Here is a tiny trained network, its code and every weight. The questions are about switching its units off for an input and a target symbol, where a switched-off unit gives its printed mean instead of its output.

import numpy as np


def w(rows, s, z=0):
    codes = np.array(rows[::2]) - 128.0
    scale = np.full(codes.shape[1], s)
    scale[-1] = z or s
    return codes * scale


def norm(h):
    return h / np.sqrt((h * h).mean(-1, keepdims=True) + 1e-5)


def f(y):
    return np.maximum(y, 0)


def softmax(a):
    e = np.exp(a - a.max(-1, keepdims=True))
    return e / e.sum(-1, keepdims=True)


def log_softmax(a):
    a = a - a.max(-1, keepdims=True)
    return a - np.log(np.exp(a).sum(-1, keepdims=True))


def net(x, mask):
    ids = ['ΠΣΦβεζθμξω'.index(c) for c in x.split()]
    T = len(ids)
    res = E[ids] + P[:T]
    u = 0
    for l in range(3):
        q, k, v = (norm(res) @ M[l].T for M in (Q, K, V))
        z = softmax(np.where(np.tri(T) > 0, q @ k.T / 2**0.5, -1e9)) @ v
        res = res + np.where(mask[u], z, O[l][:, -1]) @ O[l][:, :-1]
        u += 1
        y = f(norm(res) @ A[l][:, :-1].T + A[l][:, -1])
        res = res + np.where(mask[u : u + 8], y, B[l][:, -1]) @ B[l][:, :-1]
        u += 8
    return log_softmax(norm(res)[-1] @ U[:, :-1].T + U[:, -1])


Q, K, V, O, A, B = {}, {}, {}, {}, {}, {}
E = w([
[162,157,132],'Π',
[176,131,146],'Σ',
[129,148,210],'Φ',
[124,152,48],'β',
[154,166,20],'ε',
[187,109,160],'ζ',
[173,6,17],'θ',
[148,136,193],'μ',
[124,177,121],'ξ',
[95,68,124],'ω',
],0.016)
P = w([
[151,64,156],'0',
[175,174,124],'1',
[147,26,180],'2',
[178,173,122],'3',
[1,174,141],'4',
[170,172,125],'5',
[112,74,84],'6',
[169,171,126],'7',
],0.016)
Q[0] = w([
[254,95,20],'0.h1',
[73,86,144],'0.h1',
],0.0065)
K[0] = w([
[187,148,5],'0.h1',
[124,12,145],'0.h1',
],0.0031)
V[0] = w([
[2,151,112],'0.h1',
[115,120,130],'0.h1',
],0.0077)
O[0] = w([
[255,159,80,1],'0.h1',
[112,34,22,117],'0.h1',
],0.0036,0.0054)
A[0] = w([
[127,198,2,115],'0.n1',
[78,43,77,232],'0.n2',
[181,130,208,3],'0.n3',
[19,74,216,109],'0.n4',
[136,194,86,77],'0.n5',
[90,129,137,78],'0.n6',
[72,172,131,100],'0.n7',
[154,173,19,16],'0.n8',
],0.0093,0.0023)
B[0] = w([
[132,191,83,248],'0.n1',
[95,160,254,254],'0.n2',
[194,129,123,188],'0.n3',
[202,112,129,216],'0.n4',
[95,235,127,178],'0.n5',
[73,174,152,139],'0.n6',
[88,128,136,153],'0.n7',
[133,207,118,216],'0.n8',
],0.0085,0.005)
Q[1] = w([
[2,145,85],'1.h1',
[127,176,83],'1.h1',
],0.0066)
K[1] = w([
[26,4,151],'1.h1',
[21,228,78],'1.h1',
],0.0038)
V[1] = w([
[252,234,154],'1.h1',
[251,89,78],'1.h1',
],0.003)
O[1] = w([
[173,147,1,254],'1.h1',
[102,131,164,169],'1.h1',
],0.0043,0.0023)
A[1] = w([
[123,155,171,61],'1.n1',
[63,209,101,190],'1.n2',
[140,147,166,82],'1.n3',
[49,244,71,116],'1.n4',
[157,15,130,121],'1.n5',
[104,115,125,85],'1.n6',
[196,63,84,215],'1.n7',
[87,21,109,4],'1.n8',
],0.012,0.0045)
B[1] = w([
[182,139,53,146],'1.n1',
[86,23,235,235],'1.n2',
[193,155,34,156],'1.n3',
[105,111,197,255],'1.n4',
[33,145,171,199],'1.n5',
[105,158,85,130],'1.n6',
[3,79,50,214],'1.n7',
[199,126,238,148],'1.n8',
],0.0071,0.0068)
Q[2] = w([
[78,3,149],'2.h1',
[149,132,152],'2.h1',
],0.019)
K[2] = w([
[243,189,1],'2.h1',
[188,84,82],'2.h1',
],0.008)
V[2] = w([
[255,161,97],'2.h1',
[239,122,213],'2.h1',
],0.0064)
O[2] = w([
[4,128,112,6],'2.h1',
[170,126,186,250],'2.h1',
],0.0048,0.0018)
A[2] = w([
[145,176,95,125],'2.n1',
[96,6,164,106],'2.n2',
[79,189,123,2],'2.n3',
[139,159,118,128],'2.n4',
[38,143,168,129],'2.n5',
[178,13,98,84],'2.n6',
[118,135,70,64],'2.n7',
[179,112,126,156],'2.n8',
],0.019,0.0055)
B[2] = w([
[49,138,117,167],'2.n1',
[19,193,195,245],'2.n2',
[113,42,161,150],'2.n3',
[42,159,104,154],'2.n4',
[62,2,108,231],'2.n5',
[93,63,214,170],'2.n6',
[76,157,182,137],'2.n7',
[143,49,77,166],'2.n8',
],0.0088,0.011)
U = w([
[74,105,255,94],'Π',
[19,79,61,57],'Σ',
[125,18,98,149],'Φ',
[157,203,211,80],'β',
[183,105,187,151],'ε',
[112,131,28,178],'ζ',
[77,254,106,88],'θ',
[151,132,103,234],'μ',
[170,162,133,251],'ξ',
[78,177,115,46],'ω',
],0.013,0.0034)

Each question gives the input, a string of symbols that net reads in full, and the target symbol t.
The units are the heads (2 rows each of Q, K, V and O) and the neurons (one row each of A and B). Each row of codes is followed by its name. A weight is (code - 128) times the scale printed after its matrix; where a second scale follows, it is the last column's (O, A, B and U).
mask holds one flag per unit, layer by layer, with each layer's heads first. A switched-off unit (its flag False) gives its mean, the last column of its rows in O or B, instead of its output. The means were averaged over made-up inputs and are rounded, as every weight is.
A unit's drop is (log p(t) with every unit on - log p(t) with that unit switched off) / (log p(t) with every unit on - log p(t) with every unit switched off).
The circuit of an input: a set's keep is (log p(t) with only the set's units on - log p(t) with every unit switched off) / (log p(t) with every unit on - log p(t) with every unit switched off). Starting from the 12 units with the biggest drops (on a tie, the unit counted first), units are removed one at a time, each time the one whose removal leaves the highest keep (on an exact tie, the one counted first), for as long as the keep stays at least 0.8.
circuit, biggest first: the units of the circuit, biggest drop first
most important unit: the unit with the biggest drop
k most important neurons: the k neurons with the biggest drops, biggest first
top k neurons in layer l: the k neurons of layer l with the biggest drops, biggest first
drop of u: that unit's drop, to one decimal
input ξ ε ε ζ Σ ε ω ζ, target Φ: top 3 neurons in layer 2	(2.n2; 2.n8; 2.n6)
input ξ Φ β Σ ω ε θ, target Π: circuit, biggest first	(2.n2; 0.n2)
input ε Φ ζ β μ ζ ξ Φ, target ξ: 4 most important neurons	(2.n5; 2.n2; 1.n7; 1.n2)
input ζ ζ μ Σ μ Π, target β: top 3 neurons in layer 1	(1.n7; 1.n5; 1.n2)
input μ μ ε ω, target ε: top 2 neurons in layer 1	(1.n7; 1.n2)
input Σ Σ β ζ θ ζ, target Φ: circuit, biggest first	(2.n2; 0.n2; 2.n8)
input ξ θ μ ω ζ ε β, target Π: circuit, biggest first	(0.n2; 1.n4)
input μ Σ ζ ε, target θ: 4 most important neurons	(1.n7; 2.n5; 1.n5; 0.n2)
input ε Π θ, target Π: top neuron in layer 1	(1.n8)
input ε ω θ ε Φ ω, target ε: 3 most important neurons	(0.n2; 1.n2; 2.n2)
input Φ β ε ε μ Π ε, target Φ: top 2 neurons in layer 1	(1.n2; 1.n4)
input θ ε ξ ζ Φ ε, target θ: 2 most important neurons	(2.n5; 1.n7)
input ε Σ ξ Π Φ Π, target β: 2 most important neurons	(2.n5; 1.n2)
input ε ε ε θ θ Σ Σ Σ, target ζ: most important unit	1.n2
input β Φ ξ Σ, target ζ: drop of 1.n2	0.4
input Π ε ζ Σ Σ Φ, target ξ: drop of 1.n3	0.0
input ε ξ ω θ ζ ε ε, target Φ: drop of 1.n2	1.2
